Here is a tiny trained network, its code and every weight. The questions are about switching its units off for an input and a class, where a switched-off unit gives its printed mean instead of its output.

import numpy as np


def w(rows, s, z=0):
    codes = np.array(rows[::2]) - 128.0
    scale = np.full(codes.shape[1], s)
    scale[-1] = z or s
    return codes * scale


def f(y):
    return np.maximum(y, 0)


def log_softmax(a):
    a = a - a.max(-1, keepdims=True)
    return a - np.log(np.exp(a).sum(-1, keepdims=True))


def net(x, mask):
    res = np.array(x, float).reshape(1, 8) / 4 @ E
    y = f(res @ A[0][:, :-1].T + A[0][:, -1])
    res = res + np.where(mask, y, B[0][:, -1]) @ B[0][:, :-1]
    return log_softmax(res[-1] @ U[:, :-1].T + U[:, -1])


A, B = {}, {}
E = w([
[113,92,144,135,155,94,109],'x0',
[146,248,58,135,188,59,105],'x1',
[35,221,178,45,136,126,146],'x2',
[133,136,129,127,119,132,127],'x3',
[128,132,130,130,128,133,121],'x4',
[136,159,119,126,116,172,122],'x5',
[134,138,128,127,114,128,135],'x6',
[138,193,182,204,194,152,211],'x7',
],0.011)
A[0] = w([
[141,221,114,147,119,76,116,46],'N1',
[255,79,53,186,158,121,130,174],'N2',
[100,126,181,49,211,117,120,163],'N3',
[141,82,108,47,110,103,99,132],'N4',
[111,105,24,79,89,122,38,73],'N5',
[194,175,97,112,159,67,89,53],'N6',
[155,133,98,86,148,111,110,66],'N7',
[121,169,157,248,146,115,132,61],'N8',
[227,52,36,180,122,144,88,189],'N9',
[140,78,90,206,126,193,105,208],'N10',
[186,167,100,109,192,43,119,5],'N11',
[232,129,98,202,112,91,87,157],'N12',
[187,157,238,182,166,124,206,95],'N13',
[50,188,138,42,112,123,146,203],'N14',
[162,217,33,157,186,88,70,34],'N15',
[112,53,210,122,71,204,158,122],'N16',
[79,119,148,78,177,124,116,147],'N17',
[149,124,153,143,172,151,216,77],'N18',
[96,109,72,67,66,91,125,143],'N19',
[119,100,52,37,63,117,95,94],'N20',
[172,45,223,82,121,171,160,72],'N21',
[65,172,141,34,119,116,138,169],'N22',
[145,188,215,208,177,152,148,128],'N23',
],0.0099,0.0012)
B[0] = w([
[137,134,132,98,149,146,115,184],'N1',
[16,168,195,129,69,51,177,229],'N2',
[74,157,168,144,124,125,138,180],'N3',
[149,99,77,181,172,175,80,190],'N4',
[112,108,30,234,131,142,84,215],'N5',
[206,128,87,40,212,156,202,183],'N6',
[178,129,86,122,180,170,132,152],'N7',
[157,71,66,199,102,184,157,183],'N8',
[59,140,198,104,83,141,116,242],'N9',
[53,95,198,69,108,78,158,201],'N10',
[126,132,95,80,180,182,138,183],'N11',
[54,208,199,85,89,33,146,203],'N12',
[126,1,95,160,92,181,78,211],'N13',
[42,191,216,121,82,78,133,213],'N14',
[180,135,97,70,191,150,138,219],'N15',
[195,98,111,20,239,143,169,247],'N16',
[127,133,166,123,100,82,111,168],'N17',
[173,91,81,209,75,173,66,180],'N18',
[135,65,118,193,137,160,85,191],'N19',
[108,86,73,181,109,148,83,214],'N20',
[189,159,120,56,190,160,161,224],'N21',
[70,191,219,158,121,85,97,205],'N22',
[66,106,102,186,100,179,101,206],'N23',
],0.007,0.014)
U = w([
[66,153,178,95,61,112,133,255],'0',
[122,84,59,193,86,183,92,74],'1',
[163,122,98,9,153,169,153,27],'2',
],0.013,0.00064)

Each question gives the input, the list of numbers given to net, and the class t.
The units are the neurons (one row each of A and B). Each row of codes is followed by its name. A weight is (code - 128) times the scale printed after its matrix; where a second scale follows, it is the last column's (A, B and U).
mask holds one flag per neuron, in row order. A switched-off neuron (its flag False) gives its mean, the last column of its row in B, instead of its output. The means were averaged over made-up inputs and are rounded, as every weight is.
A unit's drop is (log p(t) with every unit on - log p(t) with that unit switched off) / (log p(t) with every unit on - log p(t) with every unit switched off).
The circuit of an input: a set's keep is (log p(t) with only the set's units on - log p(t) with every unit switched off) / (log p(t) with every unit on - log p(t) with every unit switched off). Starting from the 12 units with the biggest drops (on a tie, the unit counted first), units are removed one at a time, each time the one whose removal leaves the highest keep (on an exact tie, the one counted first), for as long as the keep stays at least 0.8.
units of the circuit, in order: the units of the circuit, biggest drop first
top k neurons: the k neurons with the biggest drops, biggest first
drop when u is switched off: that unit's drop, to one decimal
input [4,2,1,7,5,-3,-2,1], class 2: top 2 neurons -> [N2; N5]
input [2,-8,4,-7,3,-4,0,-7], class 2: units of the circuit, in order -> [N16]
input [8,-6,0,2,2,3,-2,4], class 2: top 2 neurons -> [N16; N21]
input [1,-6,-6,7,4,-3,-6,3], class 0: top 2 neurons -> [N2; N9]
input [4,8,-7,4,-1,-1,-2,7], class 2: top 3 neurons -> [N15; N6; N11]
input [-5,4,2,1,-6,7,-7,4], class 1: top 4 neurons -> [N16; N23; N21; N8]
input [-1,-5,-4,8,1,-1,5,2], class 2: top 4 neurons -> [N16; N21; N14; N22]
input [-3,-2,-8,-6,-7,4,1,8], class 0: top 2 neurons -> [N2; N12]
input [-3,5,2,8,-4,-1,-8,-5], class 1: top 2 neurons -> [N5; N16]
input [-1,0,6,-1,-3,-2,7,-8], class 1: top 2 neurons -> [N5; N20]
input [0,-7,-2,-3,-7,2,-1,-5], class 2: top 2 neurons -> [N16; N21]
input [8,8,3,-4,-1,8,4,7], class 2: top 2 neurons -> [N15; N6]
input [-1,-6,-8,-6,1,2,8,2], class 0: drop when N2 is switched off -> 0.1
input [0,1,5,1,8,-8,-5,-8], class 1: drop when N21 is switched off -> 0.0
input [0,3,6,-8,8,7,3,7], class 1: drop when N23 is switched off -> 0.3
